Below are the code and all the weights of a small trained network. Each question names an input and a class and asks about switching units off, where a switched-off unit gives its printed mean instead of its output.

import numpy as np


def w(rows, s, z=0):
    codes = np.array(rows[::2]) - 128.0
    scale = np.full(codes.shape[1], s)
    scale[-1] = z or s
    return codes * scale


def norm(h):
    return h / np.sqrt((h * h).mean(-1, keepdims=True) + 1e-5)


def f(y):
    return y / 2 * (1 + np.tanh(0.7978845608 * (y + 0.044715 * y**3)))


def log_softmax(a):
    a = a - a.max(-1, keepdims=True)
    return a - np.log(np.exp(a).sum(-1, keepdims=True))


def net(x, mask):
    res = np.array(x, float).reshape(1, 8) / 4 @ E
    u = 0
    for l in range(4):
        y = f(norm(res) @ A[l][:, :-1].T + A[l][:, -1])
        res = res + np.where(mask[u : u + 4], y, B[l][:, -1]) @ B[l][:, :-1]
        u += 4
    return log_softmax(norm(res)[-1] @ U[:, :-1].T + U[:, -1])


A, B = {}, {}
E = w([
[124,131,130,128,128,126,125,121,129],'x0',
[49,168,171,15,181,109,162,182,69],'x1',
[116,77,156,165,244,176,207,122,140],'x2',
[125,130,123,129,126,126,129,133,133],'x3',
[76,99,163,143,59,180,183,91,56],'x4',
[130,129,133,126,127,132,132,130,133],'x5',
[123,126,125,133,134,115,123,122,119],'x6',
[124,129,128,128,128,131,121,130,130],'x7',
],0.011)
A[0] = w([
[123,109,92,172,130,70,116,109,155,194],'0.n1',
[186,147,109,137,110,140,116,123,174,168],'0.n2',
[102,87,152,172,72,155,149,98,82,157],'0.n3',
[155,60,124,254,202,160,172,89,182,4],'0.n4',
],0.007,0.0033)
B[0] = w([
[175,98,186,94,87,157,118,143,168,177],'0.n1',
[109,139,140,157,103,155,78,155,129,178],'0.n2',
[116,78,133,158,48,164,139,108,122,197],'0.n3',
[127,143,66,42,154,247,95,121,130,254],'0.n4',
],0.011,0.0062)
A[1] = w([
[163,210,125,65,176,52,103,192,145,171],'1.n1',
[155,135,113,218,69,129,65,120,172,101],'1.n2',
[148,46,124,171,195,180,220,77,106,15],'1.n3',
[150,117,86,144,254,130,161,132,162,3],'1.n4',
],0.0072,0.0024)
B[1] = w([
[8,42,56,107,127,77,52,3,249,255],'1.n1',
[242,102,158,143,129,98,242,158,178,230],'1.n2',
[31,71,116,145,175,149,71,121,132,219],'1.n3',
[151,157,202,112,251,185,124,249,79,189],'1.n4',
],0.0071,0.0048)
A[2] = w([
[70,78,173,138,254,127,218,162,106,17],'2.n1',
[50,112,210,121,226,134,138,150,104,15],'2.n2',
[241,120,95,152,13,136,120,141,187,5],'2.n3',
[214,137,138,133,232,140,91,196,252,182],'2.n4',
],0.007,0.0019)
B[2] = w([
[148,144,178,254,70,107,104,106,116,210],'2.n1',
[181,153,142,188,79,72,104,113,136,202],'2.n2',
[89,122,149,183,122,18,151,111,79,232],'2.n3',
[221,170,151,57,186,119,150,156,86,254],'2.n4',
],0.01,0.0066)
A[3] = w([
[245,180,140,154,170,76,41,141,142,242],'3.n1',
[38,147,221,196,254,141,135,151,100,186],'3.n2',
[57,189,140,36,38,120,125,119,70,1],'3.n3',
[67,129,158,164,85,112,145,160,62,66],'3.n4',
],0.0077,0.00099)
B[3] = w([
[84,234,88,105,184,75,209,158,127,253],'3.n1',
[155,91,64,126,3,2,188,96,136,207],'3.n2',
[223,186,121,71,215,228,70,221,91,195],'3.n3',
[188,173,202,123,115,197,64,181,114,194],'3.n4',
],0.0083,0.0064)
U = w([
[147,182,113,141,139,3,173,124,149,198],'0',
[188,189,140,58,182,220,101,185,84,227],'1',
[131,114,183,216,3,127,142,115,61,126],'2',
[77,38,103,156,125,247,153,66,152,2],'3',
[5,132,89,74,136,103,13,128,187,22],'4',
],0.013,0.0023)

Each question gives the input, the list of numbers given to net, and the class t.
The units are the neurons (one row each of A and B). Each row of codes is followed by its name. A weight is (code - 128) times the scale printed after its matrix; where a second scale follows, it is the last column's (A, B and U).
mask holds one flag per neuron, layer by layer. A switched-off neuron (its flag False) gives its mean, the last column of its row in B, instead of its output. The means were averaged over made-up inputs and are rounded, as every weight is.
A unit's drop is (log p(t) with every unit on - log p(t) with that unit switched off) / (log p(t) with every unit on - log p(t) with every unit switched off).
The circuit of an input: a set's keep is (log p(t) with only the set's units on - log p(t) with every unit switched off) / (log p(t) with every unit on - log p(t) with every unit switched off). Starting from the 12 units with the biggest drops (on a tie, the unit counted first), units are removed one at a time, each time the one whose removal leaves the highest keep (on an exact tie, the one counted first), for as long as the keep stays at least 0.8.
circuit, biggest first: the units of the circuit, biggest drop first
most important unit: the unit with the biggest drop
top k neurons: the k neurons with the biggest drops, biggest first
k most important neurons of layer l: the k neurons of layer l with the biggest drops, biggest first
drop of u: that unit's drop, to one decimal
input [-6,-4,1,7,8,-8,3,0], class 3: circuit, biggest first : 2.n1, 2.n2
input [3,2,-3,4,-7,-7,4,-6], class 4: most important unit : 1.n1
input [7,-7,1,7,2,-3,-5,3], class 3: top 3 neurons : 0.n4, 2.n1, 2.n2
input [-6,-4,2,-8,2,2,-6,1], class 3: top 2 neurons : 0.n4, 0.n3
input [-1,3,8,1,-2,3,-3,-3], class 0: top 2 neurons : 3.n2, 2.n1
input [-8,3,-6,7,0,0,-7,7], class 4: top 4 neurons : 1.n1, 0.n3, 2.n4, 0.n4
input [-5,-5,1,-8,1,6,-5,2], class 3: circuit, biggest first : 0.n4, 3.n3
input [-8,2,-1,-7,6,0,7,-8], class 1: top 2 neurons : 3.n3, 2.n1
input [0,2,8,6,2,8,-7,-4], class 2: top 2 neurons : 2.n1, 3.n2
input [4,5,1,7,-2,6,-8,7], class 0: 2 most important neurons of layer 1 : 1.n4, 1.n3
input [-2,6,1,-5,0,-5,-5,-3], class 0: 3 most important neurons of layer 0 : 0.n3, 0.n4, 0.n2
input [-3,-4,6,-7,-1,3,5,-3], class 1: top 3 neurons : 0.n4, 1.n1, 2.n4
input [-6,-7,1,-5,-2,-2,3,7], class 1: top 3 neurons : 0.n4, 3.n2, 2.n4
input [3,5,-8,4,7,5,-6,-2], class 1: circuit, biggest first : 3.n3
input [1,1,-7,3,-1,0,7,6], class 4: top 3 neurons : 1.n1, 0.n3, 2.n4
input [3,5,1,0,5,0,6,-1], class 2: top 2 neurons : 0.n4, 2.n1
input [2,1,-1,0,0,-1,6,7], class 4: top 2 neurons : 0.n3, 1.n1
input [3,4,-8,1,-2,7,0,-3], class 4: top 2 neurons : 1.n1, 2.n4
input [-3,8,2,-6,2,-4,-4,-3], class 2: drop of 2.n1 : 0.2
input [2,2,4,4,-4,-2,4,0], class 0: circuit, biggest first : 3.n2
input [5,2,-5,3,3,-6,2,7], class 1: drop of 3.n3 : 0.3
input [-3,6,3,-7,2,8,-6,1], class 2: drop of 2.n3 : 0.0
input [-8,4,-6,1,-6,-2,-8,-4], class 4: drop of 1.n1 : 1.2
